Below are the code and all the weights of a small trained network. Each question names an input and a class and asks about switching units off, where a switched-off unit gives its printed mean instead of its output.

import numpy as np


def w(rows, s, z=0):
    codes = np.array(rows[::2]) - 128.0
    scale = np.full(codes.shape[1], s)
    scale[-1] = z or s
    return codes * scale


def norm(h):
    return h / np.sqrt((h * h).mean(-1, keepdims=True) + 1e-5)


def f(y):
    return np.maximum(y, 0)


def log_softmax(a):
    a = a - a.max(-1, keepdims=True)
    return a - np.log(np.exp(a).sum(-1, keepdims=True))


def net(x, mask):
    res = np.array(x, float).reshape(1, 6) / 4 @ E
    u = 0
    for l in range(2):
        y = f(norm(res) @ A[l][:, :-1].T + A[l][:, -1])
        res = res + np.where(mask[u : u + 11], y, B[l][:, -1]) @ B[l][:, :-1]
        u += 11
    return log_softmax(norm(res)[-1] @ U[:, :-1].T + U[:, -1])


A, B = {}, {}
E = w([
[139,124,113,134,124],'x0',
[138,124,123,128,130],'x1',
[115,122,134,114,136],'x2',
[25,20,130,187,114],'x3',
[93,191,2,125,152],'x4',
[123,102,96,58,28],'x5',
],0.0057)
A[0] = w([
[177,137,149,107,185,154],'L0N1',
[156,138,161,127,157,18],'L0N2',
[129,33,61,88,84,121],'L0N3',
[169,171,84,174,165,198],'L0N4',
[99,170,89,124,72,28],'L0N5',
[62,1,104,145,142,206],'L0N6',
[160,94,121,75,166,4],'L0N7',
[128,106,111,98,159,5],'L0N8',
[157,111,129,80,31,191],'L0N9',
[49,93,161,241,173,164],'L0N10',
[210,143,173,172,246,169],'L0N11',
],0.0071,0.0034)
B[0] = w([
[103,192,163,238,117,169],'L0N1',
[67,176,76,201,97,136],'L0N2',
[117,193,190,154,55,194],'L0N3',
[3,172,83,136,212,190],'L0N4',
[99,121,98,115,55,147],'L0N5',
[121,45,120,185,93,254],'L0N6',
[123,219,183,175,148,128],'L0N7',
[116,220,108,122,170,128],'L0N8',
[163,98,221,75,168,204],'L0N9',
[142,40,66,128,185,231],'L0N10',
[65,101,114,175,38,210],'L0N11',
],0.0054,0.0066)
A[1] = w([
[19,140,187,163,57,182],'L1N1',
[72,92,124,177,82,66],'L1N2',
[153,98,58,142,18,58],'L1N3',
[125,99,89,227,15,185],'L1N4',
[215,137,121,23,75,220],'L1N5',
[16,118,158,104,41,160],'L1N6',
[154,189,95,46,41,75],'L1N7',
[165,167,58,74,111,22],'L1N8',
[145,88,181,172,104,5],'L1N9',
[152,178,221,2,109,50],'L1N10',
[124,145,202,168,127,191],'L1N11',
],0.0059,0.0025)
B[1] = w([
[227,164,130,114,103,243],'L1N1',
[183,135,122,97,107,203],'L1N2',
[149,210,150,120,88,169],'L1N3',
[176,154,142,77,70,255],'L1N4',
[76,102,152,63,254,190],'L1N5',
[157,226,171,189,67,221],'L1N6',
[187,95,82,52,213,174],'L1N7',
[65,145,121,41,168,150],'L1N8',
[69,159,107,94,121,162],'L1N9',
[197,86,163,119,201,180],'L1N10',
[139,107,96,162,81,186],'L1N11',
],0.0068,0.0053)
U = w([
[187,169,104,198,64,253],'0',
[219,95,203,75,177,8],'1',
[52,211,9,169,170,76],'2',
[133,178,36,38,193,83],'3',
[130,1,90,225,90,41],'4',
[149,63,139,124,42,55],'5',
[20,23,14,189,154,123],'6',
],0.0069,0.0034)

Each question gives the input, the list of numbers given to net, and the class t.
The units are the neurons (one row each of A and B). Each row of codes is followed by its name. A weight is (code - 128) times the scale printed after its matrix; where a second scale follows, it is the last column's (A, B and U).
mask holds one flag per neuron, layer by layer. A switched-off neuron (its flag False) gives its mean, the last column of its row in B, instead of its output. The means were averaged over made-up inputs and are rounded, as every weight is.
A unit's drop is (log p(t) with every unit on - log p(t) with that unit switched off) / (log p(t) with every unit on - log p(t) with every unit switched off).
The circuit of an input: a set's keep is (log p(t) with only the set's units on - log p(t) with every unit switched off) / (log p(t) with every unit on - log p(t) with every unit switched off). Starting from the 12 units with the biggest drops (on a tie, the unit counted first), units are removed one at a time, each time the one whose removal leaves the highest keep (on an exact tie, the one counted first), for as long as the keep stays at least 0.8.
circuit, biggest first: the units of the circuit, biggest drop first
top k neurons: the k neurons with the biggest drops, biggest first
k most important neurons of layer l: the k neurons of layer l with the biggest drops, biggest first
drop when u is switched off: that unit's drop, to one decimal
input [0,-6,4,-5,1,-2], class 2: top 2 neurons	[L0N4, L0N6]
input [1,-4,6,-4,2,-2], class 2: 3 most important neurons of layer 0	[L0N4, L0N6, L0N3]
input [5,4,-7,-4,1,-2], class 2: circuit, biggest first	[L0N4]
input [3,-4,6,4,5,8], class 0: circuit, biggest first	[L1N6, L0N3]
input [8,5,8,8,2,1], class 0: circuit, biggest first	[L0N3, L1N6]
input [-1,-5,-3,-4,-2,8], class 1: top 2 neurons	[L0N9, L1N10]
input [1,-7,1,1,3,-5], class 6: 2 most important neurons of layer 0	[L0N10, L0N3]
input [-8,-5,5,7,5,7], class 0: top 2 neurons	[L1N6, L0N3]
input [-2,1,2,-4,3,-3], class 2: top 3 neurons	[L0N4, L0N6, L0N3]
input [-4,5,-2,-2,-2,8], class 1: drop when L0N11 is switched off	0.0
input [-1,-4,3,3,4,3], class 0: drop when L1N6 is switched off	0.1
input [4,-8,-1,-4,2,0], class 2: drop when L0N4 is switched off	0.4
